Below are the code and all the weights of a small trained network. Each question names an input and a class and asks about switching units off, where a switched-off unit gives its printed mean instead of its output.

import numpy as np


def w(rows, s, z=0):
    codes = np.array(rows[::2]) - 128.0
    scale = np.full(codes.shape[1], s)
    scale[-1] = z or s
    return codes * scale


def f(y):
    return np.maximum(y, 0)


def log_softmax(a):
    a = a - a.max(-1, keepdims=True)
    return a - np.log(np.exp(a).sum(-1, keepdims=True))


def net(x, mask):
    res = np.array(x, float).reshape(1, 6) / 4 @ E
    y = f(res @ A[0][:, :-1].T + A[0][:, -1])
    res = res + np.where(mask, y, B[0][:, -1]) @ B[0][:, :-1]
    return log_softmax(res[-1] @ U[:, :-1].T + U[:, -1])


A, B = {}, {}
E = w([
[146,116,100,213,184,233,102,172,58],'x0',
[133,120,110,128,147,105,150,141,130],'x1',
[158,155,32,207,73,120,132,115,9],'x2',
[133,126,146,147,112,126,94,131,133],'x3',
[200,125,202,66,70,139,182,229,153],'x4',
[125,140,131,128,127,129,126,130,127],'x5',
],0.015)
A[0] = w([
[135,111,179,123,157,129,149,122,176,129],'N1',
[20,137,100,116,164,91,79,90,166,12],'N2',
[76,144,128,102,90,86,112,95,89,10],'N3',
[165,167,135,132,48,60,173,113,55,47],'N4',
[135,163,169,115,103,90,153,149,122,53],'N5',
[92,121,177,105,249,162,78,127,151,12],'N6',
[185,136,190,63,69,130,169,196,182,78],'N7',
[155,102,170,147,190,201,141,170,131,30],'N8',
[208,148,164,117,76,149,170,228,90,20],'N9',
[133,176,110,137,78,45,155,41,148,21],'N10',
],0.011)
B[0] = w([
[203,178,153,149,105,164,168,150,104,200],'N1',
[114,167,248,72,66,102,154,237,129,183],'N2',
[152,138,64,114,194,158,133,67,132,145],'N3',
[137,94,207,25,61,93,101,125,160,179],'N4',
[150,90,118,94,130,137,176,185,47,157],'N5',
[113,60,72,171,194,146,25,2,191,193],'N6',
[155,163,102,199,99,135,231,150,16,253],'N7',
[80,142,190,78,36,115,140,144,234,173],'N8',
[78,107,90,27,234,77,24,27,225,193],'N9',
[76,104,83,73,225,139,93,57,144,176],'N10',
],0.0095,0.019)
U = w([
[120,130,254,48,90,105,138,142,218,149],'0',
[108,120,72,100,170,124,47,68,188,203],'1',
[152,148,87,216,132,168,132,136,7,3],'2',
],0.012,0.0061)

Each question gives the input, the list of numbers given to net, and the class t.
The units are the neurons (one row each of A and B). Each row of codes is followed by its name. A weight is (code - 128) times the scale printed after its matrix; where a second scale follows, it is the last column's (A, B and U).
mask holds one flag per neuron, in row order. A switched-off neuron (its flag False) gives its mean, the last column of its row in B, instead of its output. The means were averaged over made-up inputs and are rounded, as every weight is.
A unit's drop is (log p(t) with every unit on - log p(t) with that unit switched off) / (log p(t) with every unit on - log p(t) with every unit switched off).
The circuit of an input: a set's keep is (log p(t) with only the set's units on - log p(t) with every unit switched off) / (log p(t) with every unit on - log p(t) with every unit switched off). Starting from all 10 units, units are removed one at a time, each time the one whose removal leaves the highest keep (on an exact tie, the one counted first), for as long as the keep stays at least 0.8.
units of the circuit, in order: the units of the circuit, biggest drop first
most important unit: the unit with the biggest drop
top k neurons: the k neurons with the biggest drops, biggest first
drop when u is switched off: that unit's drop, to one decimal
input [1,7,-7,-6,0,0], class 1: most important unit => N6
input [2,-4,6,0,6,2], class 1: top 2 neurons => [N9; N2]
input [0,-1,7,-5,-3,3], class 1: top 2 neurons => [N7; N4]
input [4,-8,4,-7,7,-5], class 1: top 2 neurons => [N9; N2]
input [4,-2,4,7,6,2], class 1: top 2 neurons => [N9; N2]
input [7,-1,-6,0,0,-4], class 1: top 2 neurons => [N6; N2]
input [-3,-4,1,3,0,-1], class 1: top 3 neurons => [N2; N7; N8]
input [-6,2,-1,4,-6,-8], class 0: top 3 neurons => [N2; N6; N9]
input [-3,-5,0,-3,-7,-3], class 0: top 3 neurons => [N2; N6; N9]
input [-1,-7,-3,6,-4,7], class 0: top 3 neurons => [N2; N9; N10]
input [0,1,-4,-7,2,5], class 2: drop when N7 is switched off => 0.1
input [-3,7,-2,-8,-5,-4], class 0: drop when N2 is switched off => 1.7
input [-1,-6,-5,-8,6,5], class 2: drop when N7 is switched off => 0.9
input [5,3,8,-6,5,0], class 1: units of the circuit, in order => [N9]
